The items form a tree. The symbols β τ χ γ η ξ pick a child and κ picks the parent.
q906 has β: q549, τ: q958, χ: q867, γ: q627, η: q170, ξ: q275
q549 has χ: q337, ξ: q656
q958 has τ: q566, χ: q771, γ: q419
q867 has τ: q622, η: q182, ξ: q861
q627 has β: q903, τ: q757, χ: q231, γ: q935, η: q61
q170 has β: q499, τ: q137, χ: q111, γ: q432, ξ: q195
q275 has β: q904, τ: q542, χ: q57, ξ: q998

In the rows, 53 stands for zero.

Which item is each row?
[ 35,  62,  51,  64,  55,  72,  36,  62,  48,  69,  47,  37,  70,  35,  29,  35,  65,  64,  74,  49,  49,  28,  47] | q656
[ 56,  76,  35,  51,  40,  71,  49,  33,  54,  51,  79,  75,  45,  22,  45,  63,  49,  61,  49,  59,  33,  61,  56] | q182
[ 37,  53,  46,  31,  56,  72,  37,  63,  29,  21,  54,  46,  48,  64,  54,  73,  46,  47,  53,  27,  66,  64,  62] | q903
[ 65,  20,  45,  69,  64,  67,  64,  66,  32,  53,  27,  46,  31,  33,  81,  56,  48,  73,  63,  75,  52,  74,  52] | q771
[ 44,  50,  40,  78,  46,  59,  42,  61,  57,  55,  82,  55,  60,  40,  41,  33,  52,  49,  55,  77,  51,  55,  56] | q861
[ 66,  34,  41,  67,  52,  67,  75,  71,  63,  58,  40,  45,  62,  35,  65,  77,  67,  63,  71,  78,  50,  70,  40] | q958
[ 53,  45,  69,  36,  26,  11,  44,  59,  67,  80,  49,  67,  53,  59,  63,  62,  44,  37,  73,  45,  59,  50,  57] | q170
[ 36,  52,  62,  62,  62,  72,  25,  60,  58,  63,  40,  48,  69,  46,  27,  38,  70,  54,  59,  64,  58,  11,  55] | q656
[ 52,  42,  55,  60,  44,  56,  35,  41,  61,  58,  57,  35,  83,  57,  62,  85,  62,  61,  46,  73,  61,  62,  48] | q906
[ 45,  66,  76,  41,  34,  38,  53,  74,  54,  66,  63,  60,  40,  75,  60,  65,  60,  46,  69,  39,  68,  81,  54] | q499
[ 57,  64,  75,  32,  55,   6,  78,  53,  74,  79,  49,  54,  51,  42,  47,  47,  60,  43,  63,  35,  42,  70,  48] | q137
[ 47,  61,  54,  51,  36,  64,  40,  49,  72,  35,  74,  74,  64,  30,  49,  49,  57,  61,  52,  74,  56,  71,  55] | q867
[ 68,  65,  59,  59,  50,  53,  65,  50,  45,  56,  45,  42,  41,  77,  54,  31,  37,  74,  22,  68,  55,  50,  58] | q57
[ 38,  57,  66,  72,  53,  76,  37,  67,  52,  64,  47,  45,  73,  39,  33,  34,  68,  60,  66,  57,  49,  27,  35] | q656
[ 72,  62,  48,  54,  51,  53,  62,  51,  39,  60,  44,  36,  37,  70,  51,  33,  43,  78,  32,  65,  61,  44,  64] | q57
[ 40,  48,  33,  66,  37,  63,  43,  51,  54,  45,  86,  58,  65,  34,  40,  23,  41,  46,  58,  69,  50,  58,  65] | q861
[ 62,  54,  74,  51,  40,  26,  52,  46,  44,  79,  38,  72,  28,  46,  75,  50,  25,  52,  61,  54,  69,  55,  56] | q111
[ 48,  61,  52,  47,  49,  59,  32,  44,  60,  54,  52,  37,  88,  56,  54,  90,  62,  71,  43,  64,  61,  70,  61] | q906

Follow the symbols from each start, one at a time.
Each answer is a row, close to the row of the item it stands for.
[ 29,  55,  32,  66,  46,  68,  39,  47,  59,  57,  86,  64,  71,  42,  40,  33,  60,  45,  54,  74,  38,  59,  55]
κ: [ 37,  65,  46,  47,  40,  68,  47,  42,  58,  35,  81,  70,  61,  33,  51,  52,  46,  64,  46,  82,  48,  72,  70]
τ: [ 41,  55,  48,  47,  56,  45,  59,  23,  65,  46,  75,  67,  49,  18,  28,  21,  63,  53,  44,  61,  48,  70,  55]
κ: [ 45,  71,  46,  51,  34,  56,  44,  50,  69,  50,  89,  76,  68,  27,  46,  52,  44,  47,  53,  67,  60,  76,  55]
κ: [ 55,  46,  53,  48,  48,  50,  35,  45,  59,  56,  54,  40,  89,  54,  47,  83,  68,  74,  36,  86,  64,  59,  68]
ξ: [ 68,  75,  57,  54,  47,  50,  60,  55,  44,  54,  50,  29,  57,  94,  43,  53,  48,  77,  22,  67,  54,  41,  76]
χ: [ 75,  58,  60,  66,  50,  58,  64,  53,  31,  62,  44,  52,  39,  83,  57,  31,  41,  69,  37,  65,  56,  47,  63]
κ: [ 66,  72,  51,  58,  47,  48,  59,  57,  44,  52,  63,  32,  55,  73,  39,  41,  59,  79,  21,  65,  52,  57,  77]
κ: [ 59,  52,  53,  52,  47,  47,  22,  44,  57,  53,  55,  36,  88,  53,  48,  79,  71,  77,  48,  73,  64,  66,  61]
γ: [ 60,  44,  54,  46,  71,  62,  43,  37,  46,  31,  64,  57,  60,  63,  61,  72,  52,  34,  49,  38,  52,  64,  58]
β: [ 42,  48,  58,  38,  61,  66,  45,  65,  42,  21,  67,  53,  57,  78,  60,  72,  50,  40,  48,  24,  53,  67,  66]
κ: [ 44,  52,  50,  40,  78,  78,  37,  29,  46,  35,  62,  33,  56,  70,  63,  65,  52,  30,  48,  17,  50,  49,  44]
η: [ 54,  56,  53,  41,  59,  70,  47,  42,  37,  51,  52,  48,  51,  48,  72,  89,  42,  31,  45,  29,  26,  41,  50]
κ: [ 62,  33,  51,  48,  82,  66,  42,  38,  51,  35,  64,  49,  70,  66,  55,  64,  53,  23,  42,  25,  58,  54,  58]
χ: [ 53,  41,  53,  50,  88,  68,  38,  34,  24,  50,  48,  57,  38,  55,  68,  59,  47,  44,  38,  36,  70,  40,  58]
κ: [ 49,  35,  52,  39,  70,  81,  46,  40,  43,  20,  65,  51,  64,  70,  69,  71,  51,  27,  52,  30,  57,  47,  54]
β: [ 41,  46,  55,  35,  52,  72,  40,  65,  46,  23,  64,  50,  55,  57,  69,  70,  60,  41,  50,  25,  63,  69,  72]
κ: [ 53,  41,  46,  46,  71,  62,  46,  44,  50,  34,  63,  57,  54,  61,  62,  75,  51,  36,  46,  29,  56,  45,  56]
τ: [ 52,  41,  55,  33,  71,  57,  60,  31,  52,  38,  60,  43,  63,  47,  57,  59,  67,  33,  45,  20,  43,  64,  54]
κ: [ 49,  52,  48,  34,  67,  68,  42,  48,  45,  34,  60,  56,  57,  63,  61,  75,  38,  30,  49,  18,  48,  45,  64]
β: [ 41,  50,  45,  38,  65,  69,  44,  64,  30,  36,  66,  45,  52,  77,  71,  72,  48,  36,  53,  23,  63,  78,  63]
κ: [ 59,  43,  41,  47,  75,  68,  39,  35,  29,  34,  63,  49,  60,  70,  66,  74,  41,  33,  49,  15,  45,  45,  51]
β: [ 46,  53,  50,  30,  64,  83,  45,  63,  39,  36,  49,  43,  39,  66,  69,  70,  47,  27,  60,  25,  56,  75,  58]
κ: [ 54,  41,  51,  42,  68,  65,  39,  38,  38,  34,  57,  42,  57,  60,  67,  76,  40,  29,  48,  29,  50,  51,  62]
η: [ 58,  66,  40,  42,  58,  72,  56,  41,  41,  48,  54,  55,  57,  55,  65,  90,  50,  41,  45,  32,  23,  53,  58]
κ: [ 65,  47,  50,  43,  77,  72,  42,  37,  46,  19,  63,  47,  58,  70,  81,  73,  41,  22,  52,  29,  56,  49,  56]
β: [ 40,  50,  44,  32,  59,  68,  35,  65,  42,  24,  64,  62,  43,  70,  62,  69,  55,  41,  52,  21,  64,  64,  59]
κ: [ 45,  36,  51,  38,  86,  72,  49,  42,  48,  25,  64,  46,  61,  70,  57,  67,  54,  29,  52,  33,  50,  50,  49]
γ: [ 59,  53,  47,  41,  62,  71,  57,  31,  57,  23,  67,  49,  58,  80,  56,  75,  40,  32,  65,  36,  64,  41,  67]
κ: [ 70,  48,  50,  41,  74,  67,  34,  37,  41,  32,  70,  42,  65,  75,  70,  71,  51,  34,  46,  17,  47,  49,  61]
κ: [ 51,  52,  50,  56,  44,  46,  35,  42,  64,  55,  55,  44,  76,  56,  60,  88,  83,  67,  38,  75,  62,  56,  58]
[ 58,  66,  62,  49,  41,  46,  63,  84,  40,  50,  50,  37,  43,  75,  45,  43,  55,  72,  37,  45,  51,  64,  65]
κ: [ 68,  64,  50,  62,  50,  41,  65,  52,  50,  51,  65,  30,  57,  84,  35,  48,  54,  73,  29,  66,  45,  55,  74]
β: [ 57,  70,  60,  53,  32,  61,  58,  78,  31,  53,  69,  35,  43,  74,  43,  52,  55,  82,  33,  53,  57,  68,  68]
κ: [ 76,  68,  56,  48,  52,  35,  52,  55,  42,  61,  47,  31,  52,  84,  37,  44,  48,  72,  26,  55,  52,  52,  70]
χ: [ 68,  67,  55,  68,  56,  55,  53,  52,  33,  59,  53,  36,  41,  70,  45,  23,  42,  72,  26,  63,  64,  45,  65]
κ: [ 66,  72,  51,  58,  45,  41,  52,  61,  31,  47,  52,  31,  47,  84,  29,  53,  58,  77,  31,  64,  55,  52,  64]
χ: [ 75,  63,  58,  57,  48,  48,  52,  40,  19,  54,  46,  27,  47,  74,  55,  26,  37,  74,  24,  63,  62,  51,  61]
κ: [ 71,  72,  57,  57,  46,  44,  59,  63,  48,  52,  53,  29,  49,  82,  40,  47,  54,  86,  24,  57,  48,  63,  77]
ξ: [ 65,  55,  48,  71,  56,  58,  48,  68,  44,  64,  63,  31,  63,  82,  36,  29,  46,  53,  46,  54,  44,  31,  65]
κ: [ 73,  76,  44,  64,  41,  50,  59,  49,  47,  50,  44,  34,  55,  80,  37,  53,  49,  67,  11,  55,  46,  64,  75]
β: [ 55,  74,  58,  58,  43,  56,  56,  84,  32,  49,  59,  32,  46,  92,  43,  48,  58,  88,  34,  48,  66,  75,  76]
κ: [ 72,  60,  58,  53,  42,  49,  62,  56,  48,  56,  50,  30,  60,  86,  45,  47,  55,  69,  18,  56,  59,  41,  71]
χ: [ 67,  59,  58,  63,  65,  59,  69,  49,  36,  61,  41,  40,  47,  75,  50,  33,  44,  78,  27,  68,  59,  46,  64]
κ: [ 77,  65,  45,  65,  52,  45,  62,  60,  45,  52,  52,  32,  55,  83,  43,  45,  63,  73,  14,  63,  56,  54,  62]
τ: [ 70,  64,  61,  44,  58,  36,  76,  49,  66,  50,  61,  32,  55,  77,  26,  36,  72,  63,  25,  57,  44,  55,  75]
κ: [ 71,  59,  54,  51,  54,  48,  62,  62,  42,  49,  53,  24,  61,  79,  30,  47,  51,  66,  32,  66,  55,  50,  68]
τ: [ 73,  63,  71,  55,  55,  40,  76,  43,  45,  36,  49,  28,  41,  76,  28,  42,  70,  60,  30,  48,  41,  58,  66]
κ: [ 72,  66,  52,  59,  38,  45,  65,  51,  48,  47,  53,  15,  56,  76,  42,  55,  61,  75,  26,  72,  47,  43,  70]
ξ: [ 67,  52,  56,  70,  50,  56,  53,  76,  49,  69,  57,  34,  65,  81,  35,  31,  53,  66,  34,  62,  47,  37,  74]
κ: [ 74,  68,  48,  57,  50,  53,  56,  56,  51,  65,  42,  35,  55,  98,  38,  49,  63,  73,  28,  61,  42,  44,  73]
β: [ 55,  80,  61,  50,  44,  50,  67,  83,  35,  51,  56,  46,  44,  77,  47,  32,  56,  87,  42,  53,  51,  72,  76]
κ: [ 67,  71,  62,  56,  58,  57,  60,  52,  46,  55,  64,  29,  54,  83,  29,  43,  57,  81,  24,  60,  52,  50,  74]
τ: [ 64,  67,  68,  50,  67,  29,  79,  41,  46,  51,  61,  37,  44,  70,  42,  35,  62,  66,  25,  49,  37,  53,  58]
κ: [ 76,  69,  59,  64,  53,  45,  68,  58,  41,  45,  46,  23,  58,  88,  41,  45,  40,  78,  25,  59,  54,  46,  74]
κ: [ 47,  46,  43,  42,  40,  56,  21,  40,  54,  47,  55,  39,  89,  47,  49,  83,  73,  61,  51,  67,  68,  68,  47]
β: [ 43,  67,  62,  52,  59,  72,  35,  35,  60,  53,  29,  54,  62,  43,  37,  52,  64,  75,  74,  50,  65,  34,  45]
χ: [ 44,  58,  70,  70,  65,  76,  33,  47,  31,  60,  35,  59,  45,  43,  42,  44,  39,  80,  53,  53,  81,  28,  48]
κ: [ 33,  55,  60,  56,  57,  67,  38,  46,  69,  61,  39,  55,  71,  36,  31,  65,  70,  69,  60,  60,  69,  33,  37]
ξ: [ 23,  66,  74,  66,  47,  75,  43,  53,  62,  54,  47,  50,  70,  33,  18,  42,  59,  54,  68,  54,  47,  21,  39]
κ: [ 42,  58,  70,  57,  53,  76,  36,  57,  54,  52,  29,  53,  60,  32,  37,  49,  66,  87,  60,  59,  68,  38,  45]
ξ: [ 37,  59,  56,  66,  57,  73,  41,  55,  51,  58,  43,  45,  66,  38,  36,  37,  61,  59,  67,  64,  62,  24,  50]
[ 56,  57,  44,  47,  61,  79,  46,  32,  37,  37,  54,  52,  56,  60,  56,  80,  47,  27,  49,  25,  36,  43,  48]
κ: [ 52,  50,  47,  51,  81,  73,  37,  37,  41,  33,  54,  43,  71,  61,  69,  69,  36,  34,  49,  26,  42,  44,  60]
τ: [ 53,  38,  57,  34,  75,  59,  69,  30,  53,  31,  45,  48,  52,  52,  59,  50,  47,  22,  40,  27,  36,  66,  60]
κ: [ 52,  43,  50,  38,  81,  71,  42,  35,  51,  29,  59,  45,  64,  64,  61,  61,  41,  23,  46,  25,  50,  51,  61]
κ: [ 56,  49,  62,  48,  43,  54,  25,  47,  59,  53,  58,  52,  87,  52,  50,  79,  72,  62,  42,  80,  65,  65,  62]
τ: [ 64,  36,  41,  66,  58,  63,  81,  68,  56,  53,  52,  42,  70,  34,  59,  68,  63,  61,  65,  72,  47,  65,  48]
χ: [ 57,  35,  54,  78,  70,  76,  72,  62,  41,  54,  35,  56,  37,  36,  76,  63,  47,  74,  62,  64,  51,  64,  52]
κ: [ 54,  36,  40,  64,  55,  59,  87,  62,  60,  60,  43,  37,  62,  42,  62,  72,  68,  69,  70,  80,  42,  71,  46]
κ: [ 61,  56,  53,  52,  48,  49,  32,  39,  64,  47,  51,  43,  80,  58,  51,  83,  76,  69,  48,  76,  69,  68,  57]
η: [ 43,  57,  60,  38,  33,  11,  47,  72,  67,  85,  53,  73,  54,  60,  62,  71,  46,  54,  60,  47,  61,  61,  48]
β: [ 46,  58,  59,  47,  27,  43,  54,  76,  55,  74,  62,  71,  50,  66,  71,  54,  58,  54,  67,  39,  68,  61,  43]
κ: [ 58,  52,  70,  40,  35,  12,  43,  58,  73,  90,  47,  60,  48,  58,  59,  71,  48,  35,  66,  61,  70,  57,  55]
τ: [ 57,  47,  59,  35,  42,  19,  63,  42,  76,  75,  49,  57,  45,  47,  50,  50,  52,  31,  56,  43,  45,  54,  43]
κ: [ 59,  62,  60,  48,  41,  12,  42,  67,  64,  87,  47,  70,  54,  66,  76,  66,  55,  44,  66,  50,  71,  55,  60]
β: [ 53,  55,  58,  43,  35,  32,  53,  85,  47,  60,  49,  69,  43,  64,  68,  63,  42,  50,  66,  35,  75,  68,  54]
κ: [ 57,  54,  62,  39,  39,   9,  45,  61,  60,  84,  49,  75,  53,  59,  68,  71,  43,  50,  58,  58,  51,  56,  51]
β: [ 46,  48,  75,  32,  31,  24,  55,  87,  47,  72,  56,  67,  49,  59,  67,  56,  51,  40,  61,  38,  73,  70,  55]
κ: [ 48,  55,  66,  44,  37,  11,  50,  63,  59,  83,  51,  66,  42,  62,  67,  72,  50,  45,  73,  58,  70,  60,  46]
τ: [ 53,  55,  66,  44,  54,  13,  59,  44,  68,  77,  58,  59,  46,  47,  46,  49,  65,  42,  60,  42,  58,  65,  38]
κ: [ 51,  53,  57,  44,  44,   6,  53,  62,  58,  83,  51,  69,  48,  62,  65,  60,  50,  32,  59,  60,  65,  58,  40]
κ: [ 53,  56,  51,  56,  43,  56,  16,  49,  59,  65,  49,  37,  84,  62,  46,  73,  63,  58,  41,  76,  62,  63,  64]
ξ: [ 68,  63,  63,  57,  47,  46,  52,  63,  49,  50,  62,  16,  49,  86,  49,  51,  48,  66,  29,  69,  45,  54,  71]
κ: [ 43,  54,  54,  47,  55,  43,  26,  48,  49,  56,  41,  42,  82,  46,  50,  83,  69,  69,  33,  77,  59,  66,  65]
β: [ 45,  62,  63,  51,  55,  74,  31,  47,  58,  65,  24,  54,  74,  44,  27,  50,  64,  77,  60,  44,  65,  38,  45]
κ: [ 52,  45,  47,  57,  51,  42,  30,  38,  60,  54,  57,  47,  86,  56,  50,  85,  71,  59,  36,  73,  55,  68,  58]
τ: [ 49,  38,  38,  76,  50,  71,  75,  73,  48,  46,  40,  34,  63,  32,  72,  72,  73,  47,  66,  67,  50,  66,  35]
γ: [ 73,  47,  27,  66,  55,  53,  84,  68,  61,  31,  56,  55,  55,  50,  60,  76,  57,  63,  83,  70,  65,  57,  37]
κ: [ 71,  44,  44,  75,  56,  60,  79,  69,  57,  51,  38,  38,  66,  26,  56,  76,  73,  57,  63,  67,  40,  77,  39]
χ: [ 58,  34,  51,  73,  67,  63,  71,  64,  39,  61,  28,  54,  35,  30,  73,  67,  43,  59,  49,  70,  44,  60,  39]
κ: [ 64,  37,  50,  68,  52,  63,  86,  68,  52,  56,  46,  43,  56,  34,  71,  76,  68,  62,  65,  65,  42,  65,  46]
τ: [ 62,  25,  57,  55,  65,  51,  84,  56,  67,  53,  34,  37,  52,  34,  59,  62,  74,  59,  58,  60,  37,  66,  47]
[ 64,  54,  44,  41,  76,  59,  52,  41,  67,  21,  61,  56,  60,  69,  61,  77,  47,  35,  62,  39,  77,  46,  46]
κ: [ 62,  39,  51,  42,  61,  77,  38,  44,  35,  30,  54,  49,  67,  60,  64,  74,  51,  26,  44,  32,  51,  51,  66]
τ: [ 43,  37,  53,  29,  73,  56,  57,  27,  59,  38,  44,  38,  55,  57,  45,  47,  56,  16,  45,  19,  43,  55,  57]
κ: [ 51,  49,  53,  42,  78,  75,  38,  37,  42,  39,  64,  40,  62,  66,  64,  71,  44,  21,  47,  26,  44,  50,  52]
τ: [ 48,  43,  58,  32,  79,  62,  58,  29,  58,  36,  48,  41,  62,  47,  59,  55,  57,  17,  36,  23,  39,  55,  53]
κ: [ 57,  45,  53,  45,  64,  76,  33,  37,  41,  27,  69,  49,  64,  61,  65,  71,  46,  30,  42,  21,  39,  55,  57]
χ: [ 55,  42,  54,  56,  88,  76,  61,  33,  22,  51,  49,  45,  39,  61,  80,  68,  43,  38,  45,  44,  62,  41,  66]
κ: [ 48,  42,  50,  48,  74,  74,  35,  33,  39,  28,  64,  54,  68,  62,  63,  66,  52,  35,  45,  26,  51,  49,  61]
γ: [ 62,  52,  38,  55,  65,  75,  53,  41,  62,  15,  64,  61,  57,  73,  56,  68,  40,  30,  65,  36,  66,  40,  60]
κ: [ 47,  38,  52,  48,  69,  73,  48,  41,  36,  34,  64,  39,  59,  67,  68,  78,  49,  36,  39,  38,  53,  58,  60]
χ: [ 56,  41,  59,  49,  76,  71,  38,  34,  31,  39,  55,  60,  38,  53,  77,  69,  40,  35,  35,  48,  59,  35,  60]
κ: [ 49,  34,  47,  47,  71,  68,  40,  33,  43,  29,  59,  55,  68,  58,  67,  70,  47,  34,  41,  26,  57,  52,  63]
β: [ 47,  39,  44,  37,  65,  76,  32,  67,  36,  27,  62,  39,  48,  63,  59,  74,  42,  40,  54,  23,  55,  69,  65]
κ: [ 54,  48,  49,  43,  75,  68,  42,  44,  45,  30,  61,  49,  70,  60,  77,  70,  50,  36,  54,  29,  46,  55,  68]
τ: [ 45,  39,  53,  45,  74,  55,  66,  38,  60,  30,  57,  39,  62,  53,  54,  56,  57,  34,  48,  18,  48,  62,  52]
κ: [ 58,  35,  54,  44,  80,  61,  35,  42,  42,  37,  65,  56,  57,  65,  64,  75,  43,  36,  50,  26,  48,  51,  56]
η: [ 48,  57,  46,  40,  47,  69,  49,  41,  39,  47,  58,  64,  50,  55,  58,  73,  38,  37,  46,  23,  23,  42,  59]
κ: [ 50,  57,  52,  46,  76,  76,  36,  28,  42,  32,  76,  35,  67,  59,  63,  69,  35,  30,  39,  32,  54,  45,  60]
β: [ 32,  49,  51,  34,  63,  69,  43,  74,  31,  30,  54,  46,  45,  60,  58,  71,  44,  36,  67,  15,  60,  71,  64]
κ: [ 57,  46,  43,  43,  72,  68,  47,  47,  42,  26,  63,  45,  62,  61,  65,  62,  49,  26,  50,  39,  37,  44,  57]
η: [ 51,  62,  45,  35,  54,  83,  49,  44,  49,  52,  53,  67,  53,  58,  58,  84,  52,  42,  44,  24,  22,  54,  55]
κ: [ 48,  48,  51,  47,  77,  74,  49,  34,  50,  34,  55,  49,  57,  70,  68,  65,  54,  23,  44,  31,  51,  50,  51]
γ: [ 61,  52,  53,  51,  74,  66,  56,  47,  54,  12,  69,  50,  61,  76,  63,  70,  41,  30,  75,  45,  66,  34,  54]
κ: [ 57,  36,  49,  49,  62,  66,  42,  37,  33,  34,  61,  55,  58,  74,  57,  77,  38,  31,  40,  14,  60,  43,  58]
η: [ 60,  54,  51,  40,  48,  79,  42,  44,  47,  44,  65,  55,  56,  56,  64,  84,  45,  34,  40,  26,  24,  49,  55]
κ: [ 52,  42,  56,  49,  69,  70,  38,  33,  40,  25,  63,  46,  51,  74,  58,  73,  41,  30,  54,  22,  38,  53,  58]
κ: [ 64,  58,  55,  50,  52,  48,  35,  43,  61,  53,  50,  40,  87,  49,  54,  84,  70,  65,  38,  72,  63,  62,  57]
γ: [ 50,  44,  49,  49,  69,  71,  44,  40,  45,  24,  60,  48,  65,  62,  50,  70,  43,  31,  48,  29,  52,  58,  60]
χ: [ 48,  45,  45,  39,  76,  65,  40,  40,  26,  41,  49,  56,  40,  52,  70,  65,  41,  36,  33,  36,  61,  39,  59]
κ: [ 43,  40,  55,  35,  75,  73,  36,  45,  41,  42,  64,  41,  57,  69,  59,  76,  45,  23,  48,  38,  53,  61,  55]
η: [ 54,  66,  40,  48,  61,  83,  37,  52,  50,  52,  41,  60,  54,  52,  63,  73,  42,  47,  48,  29,  28,  42,  54]
[ 68,  81,  57,  55,  39,  57,  63,  85,  40,  46,  61,  29,  46,  85,  34,  41,  59,  81,  35,  48,  62,  75,  67]
κ: [ 84,  68,  57,  61,  50,  50,  58,  64,  42,  49,  55,  24,  59,  77,  42,  42,  62,  73,  30,  70,  47,  56,  64]
τ: [ 71,  62,  65,  55,  54,  38,  74,  43,  57,  52,  64,  35,  53,  70,  33,  30,  71,  71,  28,  50,  36,  56,  70]
κ: [ 66,  67,  46,  53,  49,  47,  51,  64,  48,  53,  49,  22,  52,  81,  35,  43,  53,  69,  19,  66,  41,  59,  74]
κ: [ 60,  54,  55,  53,  56,  60,  28,  50,  61,  53,  53,  41,  96,  55,  57,  81,  74,  65,  39,  70,  66,  69,  56]
β: [ 46,  67,  66,  58,  68,  74,  30,  49,  61,  58,  26,  42,  60,  45,  27,  55,  73,  84,  64,  60,  57,  29,  41]
χ: [ 41,  60,  66,  55,  71,  72,  45,  46,  40,  67,  27,  59,  44,  31,  47,  46,  61,  75,  60,  61,  66,  30,  42]
κ: [ 23,  65,  64,  65,  53,  69,  33,  38,  63,  51,  31,  50,  60,  39,  31,  57,  69,  77,  69,  62,  62,  44,  35]
ξ: [ 37,  54,  65,  74,  49,  71,  41,  65,  56,  64,  45,  45,  74,  43,  31,  35,  60,  59,  72,  56,  54,  20,  45]
